[[133 134 127 129 131 121 121 129 131 124 125 120 132]
 [119 116 134 115 127 129 123 124 115 120 137 139 132]
 [125 128 123 135 116 131 114 116 116 133 143 126 135]
 [130 122 113 138 118 130 134 124 123 115 128 117 133]
 [115 132 123 137 118 127 107 121 127 130 130 125 129]
 [131 130 116 132 136 129 128 129 132 132 113 117 114]]
:
[[131 130 116 132 136 129 128 129 132 132 113 117 114]
 [115 132 123 137 118 127 107 121 127 130 130 125 129]
 [130 122 113 138 118 130 134 124 123 115 128 117 133]
 [125 128 123 135 116 131 114 116 116 133 143 126 135]
 [119 116 134 115 127 129 123 124 115 120 137 139 132]
 [133 134 127 129 131 121 121 129 131 124 125 120 132]]

[[123 103 121 100 104 153 123 108 145]
 [128 129 124 128 129 125 129 129 133]
 [131 130 115 133 126 143 122 134 137]
 [130 124 123 139 139 112 133 132 127]]
:
[[130 124 123 139 139 112 133 132 127]
 [131 130 115 133 126 143 122 134 137]
 [128 129 124 128 129 125 129 129 133]
 [123 103 121 100 104 153 123 108 145]]

[[121 110 138 132 130 118 121 143 131 119 128 111 139]
 [118 122 112 134 144 116 135 139 129 124 111 134 133]
 [136 130 119 131 126 150 125 130 123 147 134 113 130]
 [129 132 132 146 117 125 136 127 122 151 131 115 130]
 [126 115 135 132 147 128 112 127 126 135 144 123 119]]
:
[[126 115 135 132 147 128 112 127 126 135 144 123 119]
 [129 132 132 146 117 125 136 127 122 151 131 115 130]
 [136 130 119 131 126 150 125 130 123 147 134 113 130]
 [118 122 112 134 144 116 135 139 129 124 111 134 133]
 [121 110 138 132 130 118 121 143 131 119 128 111 139]]

[[119 135 122 140 129 146 136 146 104 130]
 [114 140 120 145 142 149 140 144 110 136]
 [113 128 141 119 107 136 127 139 131 145]
 [112 136 115 139 135 146 142 144 111 129]
 [134 111 147 148 144 137 137 118 138 139]
 [112 125 145 122 111 137 129 133 134 148]]
:
[[112 125 145 122 111 137 129 133 134 148]
 [134 111 147 148 144 137 137 118 138 139]
 [112 136 115 139 135 146 142 144 111 129]
 [113 128 141 119 107 136 127 139 131 145]
 [114 140 120 145 142 149 140 144 110 136]
 [119 135 122 140 129 146 136 146 104 130]]

[[121 102 123 117 125 124 103 135 124]
 [113 129 130 121 129 127 142 114 122]
 [133 129 126 129 131 121 128 124 130]
 [122 139 131 142 126 109 148 126 128]
 [116 117 128 134 122 123 127 135 128]
 [111 124 140 128 115 123 136 127 133]
 [132 119 119 150 120 137 131 133 130]]
:
[[132 119 119 150 120 137 131 133 130]
 [111 124 140 128 115 123 136 127 133]
 [116 117 128 134 122 123 127 135 128]
 [122 139 131 142 126 109 148 126 128]
 [133 129 126 129 131 121 128 124 130]
 [113 129 130 121 129 127 142 114 122]
 [121 102 123 117 125 124 103 135 124]]

[[119 110 116 115]
 [121 131 119 132]
 [122 136 127 130]
 [113 133 137 133]
 [131  99 116 104]
 [123 134 111 136]]
:
[[123 134 111 136]
 [131  99 116 104]
 [113 133 137 133]
 [122 136 127 130]
 [121 131 119 132]
 [119 110 116 115]]

[[130 126 143 121 126 118 117 128 117 107 128 120 123 126]
 [115 124 118 138 129 110 121 140 129 147 121 121 108 117]
 [132 121 118 122 129 152 136 108 137 126 130 145 147 137]
 [112 108 119 143 138 111 122 132 136 139 121 138 120 127]
 [124 105 133 136 138 124 125 116 133 112 127 145 138 138]]
:
[[124 105 133 136 138 124 125 116 133 112 127 145 138 138]
 [112 108 119 143 138 111 122 132 136 139 121 138 120 127]
 [132 121 118 122 129 152 136 108 137 126 130 145 147 137]
 [115 124 118 138 129 110 121 140 129 147 121 121 108 117]
 [130 126 143 121 126 118 117 128 117 107 128 120 123 126]]

[[109 156 122 118]
 [129 105 144 133]
 [142 130 106 137]]
:
[[142 130 106 137]
 [129 105 144 133]
 [109 156 122 118]]

[[129 140 142 132 123 121 117 115 122 132 131 128 139]
 [129 140 141 129 122 120 116 117 128 133 128 137 150]
 [129 144 129 122 116 122 133 129 149 129 114 135 105]
 [129 138 122 115 133 140 124 130 103 156 117 144 105]
 [129 141 141 128 122 120 115 119 130 131 128 140 149]]
:
[[129 141 141 128 122 120 115 119 130 131 128 140 149]
 [129 138 122 115 133 140 124 130 103 156 117 144 105]
 [129 144 129 122 116 122 133 129 149 129 114 135 105]
 [129 140 141 129 122 120 116 117 128 133 128 137 150]
 [129 140 142 132 123 121 117 115 122 132 131 128 139]]
---
[[155 116 115 130 143 129 110]
 [108 135 143 135 133 137 136]
 [158 108 121 123 124 109 137]
 [139 104 122 130 131 113 133]
 [151 118 123 110 122 130 105]
 [120 129 155 124 126 141 127]]
:
[[120 129 155 124 126 141 127]
 [108 135 143 135 133 137 136]
 [151 118 123 110 122 130 105]
 [139 104 122 130 131 113 133]
 [158 108 121 123 124 109 137]
 [155 116 115 130 143 129 110]]

[[128 126 122 130 123 150 126 124 152 129 132 126 138]
 [123 125 130 126 130 145 124 129 141 131 126 134 132]
 [126 128 114 134 125 115 125 131 118 137 137 136 127]
 [136 129 118 136 128 105 123 127 110 130 126 131 117]]
:
[[123 125 130 126 130 145 124 129 141 131 126 134 132]
 [128 126 122 130 123 150 126 124 152 129 132 126 138]
 [136 129 118 136 128 105 123 127 110 130 126 131 117]
 [126 128 114 134 125 115 125 131 118 137 137 136 127]]

[[137 116 138 130 148 136 137 111]
 [111 139 142 149 126 132 116 135]
 [126 139 121 117 128 123 131 129]
 [147 129 112 129 108 108 153 114]
 [114 113 136 130 146 143 128 130]
 [142 117 139 133 148 135 143 106]]
:
[[111 139 142 149 126 132 116 135]
 [142 117 139 133 148 135 143 106]
 [137 116 138 130 148 136 137 111]
 [114 113 136 130 146 143 128 130]
 [126 139 121 117 128 123 131 129]
 [147 129 112 129 108 108 153 114]]

[[135 125 143 129 145 122 112 121 122]
 [135 114 132 110 145 118 124 134 120]
 [135 119 127 107 146 109 115 136 116]
 [135 124 136 122 138 121 128 127 136]
 [135 130 128 106 137 106 121 133 113]
 [135 139 148 101 136 104 126 133 103]]
:
[[135 139 148 101 136 104 126 133 103]
 [135 125 143 129 145 122 112 121 122]
 [135 124 136 122 138 121 128 127 136]
 [135 114 132 110 145 118 124 134 120]
 [135 130 128 106 137 106 121 133 113]
 [135 119 127 107 146 109 115 136 116]]

[[137 122 103 115 144 136 111]
 [130 133 148 122 122 125 117]]
:
[[130 133 148 122 122 125 117]
 [137 122 103 115 144 136 111]]

[[135 145 138 135 117 121 120 141 132]
 [115 145 148 142 139 150 123 104 126]
 [122 135 126 105 133 125 131 151 127]]
:
[[115 145 148 142 139 150 123 104 126]
 [135 145 138 135 117 121 120 141 132]
 [122 135 126 105 133 125 131 151 127]]
